Here is a tiny trained network, its code and every weight. The questions are about switching its units off for an input and a class, where a switched-off unit gives its printed mean instead of its output.

import numpy as np


def w(rows, s, z=0):
    codes = np.array(rows[::2]) - 128.0
    scale = np.full(codes.shape[1], s)
    scale[-1] = z or s
    return codes * scale


def f(y):
    return np.maximum(y, 0)


def log_softmax(a):
    a = a - a.max(-1, keepdims=True)
    return a - np.log(np.exp(a).sum(-1, keepdims=True))


def net(x, mask):
    res = np.array(x, float).reshape(1, 5) / 4 @ E
    y = f(res @ A[0][:, :-1].T + A[0][:, -1])
    res = res + np.where(mask, y, B[0][:, -1]) @ B[0][:, :-1]
    return log_softmax(res[-1] @ U[:, :-1].T + U[:, -1])


A, B = {}, {}
E = w([
[79,130,101,117,121,63,43,90,198],'x0',
[126,99,68,214,114,197,112,81,80],'x1',
[85,94,60,69,186,158,175,104,142],'x2',
[100,168,140,176,134,174,125,159,251],'x3',
[132,130,125,129,127,127,129,127,131],'x4',
],0.013)
A[0] = w([
[156,57,91,89,89,77,137,66,50,44],'neuron 1',
[95,98,214,58,138,100,32,73,156,159],'neuron 2',
[165,142,188,155,56,128,68,102,114,76],'neuron 3',
[105,105,61,102,81,103,57,61,163,144],'neuron 4',
[137,183,138,149,122,166,163,148,144,132],'neuron 5',
[122,188,207,38,181,84,160,202,126,216],'neuron 6',
[194,61,178,151,125,173,254,187,86,102],'neuron 7',
[99,156,110,165,90,211,102,117,153,115],'neuron 8',
[135,92,79,205,131,143,94,102,105,97],'neuron 9',
[60,98,135,135,189,219,145,129,227,37],'neuron 10',
[104,85,116,135,139,121,8,122,184,146],'neuron 11',
[101,138,59,188,102,106,141,111,67,95],'neuron 12',
[124,113,79,199,133,216,102,82,82,115],'neuron 13',
[87,142,77,130,119,77,39,61,110,80],'neuron 14',
[175,41,121,80,116,95,112,91,64,51],'neuron 15',
[81,99,45,42,177,170,198,52,120,111],'neuron 16',
[129,108,91,193,142,181,68,68,93,65],'neuron 17',
[105,164,171,170,27,127,98,156,108,8],'neuron 18',
[171,109,181,176,27,84,73,171,113,31],'neuron 19',
[72,79,62,48,174,130,191,77,142,47],'neuron 20',
[196,148,154,182,56,79,120,181,104,65],'neuron 21',
[104,163,185,133,120,191,148,118,76,163],'neuron 22',
[158,104,125,168,161,141,174,202,86,127],'neuron 23',
],0.0089,0.0014)
B[0] = w([
[219,96,225,201,161,157,60,175,226,235],'neuron 1',
[127,189,83,114,176,132,100,128,101,212],'neuron 2',
[39,57,123,184,145,78,153,55,121,201],'neuron 3',
[127,166,71,172,151,168,147,163,88,212],'neuron 4',
[161,172,147,184,177,155,101,226,169,170],'neuron 5',
[138,208,134,61,55,74,52,121,159,235],'neuron 6',
[118,221,49,131,179,170,175,141,63,255],'neuron 7',
[203,100,175,82,122,136,55,144,204,189],'neuron 8',
[149,169,125,18,75,122,123,77,111,197],'neuron 9',
[165,57,200,162,144,128,115,144,148,215],'neuron 10',
[145,180,85,180,165,196,115,152,53,213],'neuron 11',
[165,112,175,70,99,84,79,126,113,188],'neuron 12',
[125,163,137,97,64,66,82,132,135,229],'neuron 13',
[73,187,21,153,176,168,155,191,1,210],'neuron 14',
[248,70,188,190,136,115,56,251,148,221],'neuron 15',
[73,79,130,174,138,55,179,65,118,240],'neuron 16',
[205,176,146,11,55,121,119,66,151,209],'neuron 17',
[109,58,191,133,102,118,193,97,131,194],'neuron 18',
[65,78,153,133,95,142,186,52,134,219],'neuron 19',
[84,78,132,135,92,79,174,67,141,225],'neuron 20',
[42,97,144,130,120,111,153,94,128,208],'neuron 21',
[123,166,104,150,175,125,147,152,124,183],'neuron 22',
[113,156,38,139,175,165,155,116,47,197],'neuron 23',
],0.0073,0.013)
U = w([
[113,171,66,145,161,165,149,132,72,161],'0',
[138,148,124,5,91,102,108,103,139,162],'1',
[73,42,125,148,121,106,193,72,130,8],'2',
[171,85,158,186,142,145,94,171,160,179],'3',
],0.018,0.0016)

Each question gives the input, the list of numbers given to net, and the class t.
The units are the neurons (one row each of A and B). Each row of codes is followed by its name. A weight is (code - 128) times the scale printed after its matrix; where a second scale follows, it is the last column's (A, B and U).
mask holds one flag per neuron, in row order. A switched-off neuron (its flag False) gives its mean, the last column of its row in B, instead of its output. The means were averaged over made-up inputs and are rounded, as every weight is.
A unit's drop is (log p(t) with every unit on - log p(t) with that unit switched off) / (log p(t) with every unit on - log p(t) with every unit switched off).
The circuit of an input: a set's keep is (log p(t) with only the set's units on - log p(t) with every unit switched off) / (log p(t) with every unit on - log p(t) with every unit switched off). Starting from the 12 units with the biggest drops (on a tie, the unit counted first), units are removed one at a time, each time the one whose removal leaves the highest keep (on an exact tie, the one counted first), for as long as the keep stays at least 0.8.
units of the circuit, in order: the units of the circuit, biggest drop first
top k neurons: the k neurons with the biggest drops, biggest first
drop when u is switched off: that unit's drop, to one decimal
input [-5,-4,6,8,-6], class 3: units of the circuit, in order : [neuron 10]
input [-4,-5,-1,5,1], class 1: top 4 neurons : [neuron 6; neuron 1; neuron 15; neuron 14]
input [-8,-8,3,-4,-4], class 0: top 3 neurons : [neuron 7; neuron 23; neuron 17]
input [0,6,2,-6,-6], class 1: top 3 neurons : [neuron 17; neuron 9; neuron 13]
input [5,1,6,-2,2], class 2: top 3 neurons : [neuron 20; neuron 16; neuron 7]
input [1,2,2,-3,-4], class 3: units of the circuit, in order : [neuron 1; neuron 7]
input [0,5,-5,-7,3], class 3: top 3 neurons : [neuron 1; neuron 15; neuron 6]
input [-7,3,4,8,-4], class 3: top 3 neurons : [neuron 10; neuron 8; neuron 14]
input [-4,7,-7,-4,2], class 1: top 2 neurons : [neuron 17; neuron 9]
input [4,-2,-3,-4,-7], class 0: top 4 neurons : [neuron 14; neuron 10; neuron 2; neuron 8]
input [7,-3,-8,-2,-2], class 2: top 2 neurons : [neuron 19; neuron 3]
input [0,6,8,3,7], class 2: top 4 neurons : [neuron 16; neuron 6; neuron 20; neuron 10]
input [6,3,-8,-8,6], class 2: top 3 neurons : [neuron 19; neuron 3; neuron 21]
input [-3,7,8,-3,-8], class 2: units of the circuit, in order : [neuron 16]
input [-3,-2,7,-8,1], class 3: drop when neuron 1 is switched off : 1.2
input [5,8,-6,3,7], class 1: drop when neuron 17 is switched off : 0.2
input [4,-3,7,7,-2], class 2: drop when neuron 20 is switched off : 1.6
